Table B holds the same points as the rows below, measured another way and shuffled. Each row below is followed by which row of B it is.
In the rows, 100 means zero.
B, 29 rows:
[[ 98  97  78 102  64  97  95 110 102  87  92  85  82 126 108 101 114  80
  106 109  84 109 110  73 125 103 102 114  87  93  87  85  93  91]
 [ 90  99  62  94  58 101  99 113  92  89  85 131  76 127 113 121 103  67
  109 111  77  91  92  52 114 106 113 114  81  76 103  86  95  93]
 [ 91  85  66  97  63  92  96 111 111  84  86 115  61 119 108 105  99  77
  115 109  80 109 107  61 118  96 110 115  80  83  94  86  70  93]
 [113 107  62 110  72  95  82 107 100  87 101 109  58 118 126 127 111  81
  121 105  83 101 100  62 118 100  98 112  99  82 102  98  88 107]
 [ 92  79  60 110  77 109  93  99 143  74 106  91  47 111 119 111 100  88
  119 116  87 131 113  65 122 105 117 122  86  86 105  88  51  83]
 [ 80  75  69 103  81  95 110 104 124  92 105 113  69 114  89 102  98  83
  113 115  90 111 107  69 112 100 122 120  85  92 101  81  67  86]
 [ 91  93  68 104  75  93  96 113 108  88  93  88  77 118 112 104 111  80
  110 105  82 102 101  75 123 106 102 112  86  97  92  90  85  90]
 [113 112  78 105  64  98  78 114  76  99  98 102  88 125 121 116 114  95
  118 104  86  91  98  78 117  99  89 114  98  95  93 105 117 108]
 [ 96  95  58 107  77  97  94 104 124  88  99 101  65 110 115 112 105  78
  120 106  92 111 103  68 112 109 110 112  84  86 102  93  77  97]
 [102 101  62 110  68  98  88 109 109  87 103 110  67 118 112 112  99  87
  125 103  85 102 107  71 116  96 102 105  82  85 102  92  77 104]
 [102 103  78 102  64  95  87 110  98  90  96 106  75 126 113 106 107  84
  118 105  80 105 105  73 121  97  97 115  88  90  95  86  83  95]
 [112  98  88 106  65  94  86 112  95  89  97  92  77 125 107 108 110 104
  111 106  82  99 107  88 122  95  89 114 105 102  93  98 113  94]
 [109 103  68 103  71 101  89 106  97  90  99 119  67 117 122 117 104  80
  118 107  87 102 103  58 112 101 108 113  90  84  96  91  88  99]
 [ 96  88  70 111  73  92  93 109 130  86 101  63  66 113 108 105 115  97
  114 108  85 122 110  85 128 100  94 122  93 104  89  93  77  86]
 [ 94  85  77 110  68  91  96 106 130  85 106  64  67 122 105 100 114  97
  106 117  86 114 114  87 128  98  98 120  96 108  92  89  79  82]
 [ 88  87  81 103  62  90  99 105 127  82 102  44  76 131 103  86 119 102
  101 113  77 115 120  91 142  92  89 121  90 111  83  78  77  74]
 [ 94 100  74  99  71  96 103 112 102  92 107 107  82 124 104 105 102  82
  109 109  89 103 104  72 123 101 108 107  91  89  92  86  86  90]
 [ 99  96  73 101  65  98  90 115  96  82  94  85  85 120 115 100 114  93
  109  99  86  93 102  92 121 103  90 111  88  96  89 101  96  87]
 [ 99  97  69 108  74  99  91 109 112  83  99  88  70 114 114 112 107  88
  118 105  93 112 106  78 122 104 103 119  88  92  92  96  80  90]
 [ 86  84  62 103  71 100  97 111 114  80  91 125  66 111 112 114  98  75
  116 110  86 109 104  59 109 106 116 110  84  81 101  92  72  91]
 [101 104  61  97  65  97  90 109  81  91  94 137  80 120 113 116 107  68
  118 104  86 102  97  62 115 103 108 115  88  77  99  94  93 105]
 [ 95  89  64 100  77  99  97 107 111  85 100 112  64 108 111 117 107  76
  123 111  86 116 108  63 109 103 114 115  82  92  96  88  64  91]
 [ 66  83  66  86  54  81 127 118  89  88  81 132  97 126  88  97 104  48
   83 115  86 107  95  45 127 106 126 108  68  80  88  73  79  72]
 [ 88  85  71 108  69  95  99 106 139  80 105  68  60 123 106  97 108  94
  110 115  84 119 115  77 127  93  99 120  88 101  91  85  64  77]
 [123 104  76 120  76 101  69 109 113  90 104  73  61 116 129 113 118 115
  132  94  87 100 116 102 121  94  80 115 104 100  93 108  89 100]
 [106  95  74 109  60 103  87 105 109  93  99  78  69 137 117 113 119  88
  103 109  87  95 100  73 122  99  95 119 101  95  95 102 113  84]
 [ 91  96  72 100  55  91  96 116  91  86  92  99  78 129 104 105 114  81
  102 109  85 104 103  72 127 100 102 116  93  88  92  88 103  85]
 [ 98  92  87 109  72  87  92 108 119  92 107  54  81 123  99  88 117 103
  102 105  83 107 120  98 132  96  92 119  91 112  85  89  86  82]
 [104 100  67 110  74 102  82 108 104  86  92 106  64 117 120 118 106  82
  123 108  83 108 103  70 110 100 104 116  94  84 101  97  83  99]]
Rows of B count from 0, top down.

[ 96 103 103 102  93 107 108 108  99 101  96  98  91 101  92 115 108  83
  99  79  96  80  92 114 125  71 109  61  81 103]
11
[ 96  88 109  94  95  98 108 101  94  98 101  90  91 100  88  84 105  87
 110  78 103  63  98 120 114  72 106  80  92 106]
16
[ 98  72 110  97 100  86 114 110  96  94  96  81  94 104  94  92 124  73
 112  85 103  46  98 122 108  62 116  68  95 101]
2
[ 98  82 107 110 103  90 114 132  80  93 113  70  90 105 102  88 109  50
 121  94 101  28 104 116 102  68 119  76  94 101]
4
[ 96 112 115  95 105 104  85  96  89  95 114  86  87  90  97  89 104  68
 114  63 107  63 100  87  95  47 100  66  88 108]
15
[ 97 106 111 107 101 100  96 113  84  99 108  84  91 100  97  93 111  64
 116  73 102  65  97 105  99  66 103  68  84 103]
14
[100  84 109 110 101  92 118 115  92  95  95  81  93 107  97  89 114  66
 112  90 100  46 101 120 118  83 114  75  91 100]
8
[ 96  91 110  94  97 100 104  95  94  96 100  89  90  99  94 101 112  85
 109  73 104  58 100 111 116  67 105  66  89 107]
0
[ 99  67 111 101  99  96 114 106  92  92 102  84  95 102  94  83 112  59
 112  82 104  56 102 125  84  74 114  78  97 103]
5
[ 97 107 110 107 103  93  98 116  87  92 109  86  92 101  98  97 105  58
 112  82 100  59  98 104 116  63 113  71  82 103]
13
[ 98  83 108  98  99  97 111 108  94  93  96  82  90 103  92  94 114  81
 109  77 101  70 101 123 116  56 111  68  82 104]
26
[ 97  99 105 106  94 107 112 117  94  97 101  62  90 102  95 101 111  72
 110  80 100  73  96 113 125  71 108  64  84 103]
25
[ 98  96 109 104 100 101 107 108  91  97 105  86  90 104  95  98 108  80
 110  81 102  78  98 101 132  67 107  68  93 103]
17
[ 98  50 118  62 109  79 111  70  95  87  82  75  89  98  87  65 118  96
 124  73 111  63 111 136  76  57 101  84 103 110]
22
[ 99  79 106 107  87  96 127 116  99  98  93  88  93 106  90 105 111  86
 104  85  99  42  97 127 130  82 116  68  88 102]
12
[ 97  92 103 113  88  93 126 127  93  98  91  82  95 111  96 109 110  83
 101  92  95  44  95 127 135  85 113  63  78 100]
3
[ 98  90 107 112  93  96 121 112  93  96  97  95  93 105  96 100 113  75
 106  89  96  47  96 124 125  76 105  70  89 101]
9
[ 99  84 103 113  93  97 123 123  93  99  93  84  94 110  98 104 115  75
 105  89  98  46  99 123 127  80 117  65  84  99]
28
[ 99  87 112 104  98  94 108 102  93  97 100  82  93 103  96  93 108  75
 113  82 107  62 101 111 113  72 109  65  89 103]
6
[ 99  66 110 101 101  85 124 118  91  97  98  75  94 105  98  91 115  72
 112  95 100  48 103 128 110  74 120  75  95 100]
19
[ 97  99 113 105 103  95 100 115  88  93 109  79  94  98  97  85 107  56
 118  77 102  50  99 103 100  57 110  67  91 103]
23
[ 96 117 111 100 102 100  91  96  91  98 110  96  93  97  94  98 105  67
 108  64 100  76  96  95 106  64 100  68  88 107]
27
[ 98  69 107  98  93  92 129 108  97  91  90  82  90 106  92  97 116  90
 102  89 101  56  97 132 128  83 112  72  86  98]
20
[ 97  94 101 107  88 103 123 115  91  99  93  91  92 104  92 116 112  93
  95  80  99  80  94 121 148  80 109  69  80 103]
7
[ 97  92 109 104  99  94 111 117  87  96 110  85  94 101  96  96 105  74
 110  85 102  57  97 113 124  70 110  73  83 103]
18
[ 98 120  99 126  93 106 114 133  94 101 106  99  90 108  98 121 105  58
  98  86  95  63  91 101 154  81 109  59  81 100]
24
[ 98  84 108 103  93  96 115 107  97  98  95  88  92 102  93 107 113  84
  98  81 101  53  97 117 124  65 111  70  88 102]
10
[ 98  63 111 105  95  91 114 117  89  95  97  81  93 103  95  89 110  73
 111  84 100  46 101 120 110  83 116  66  92 102]
21
[ 99  60 109 100  92  90 133 105 101  96  87  72  94 107  92  98 115  91
 105  90 102  50 103 137 119  67 118  73  90 101]
1
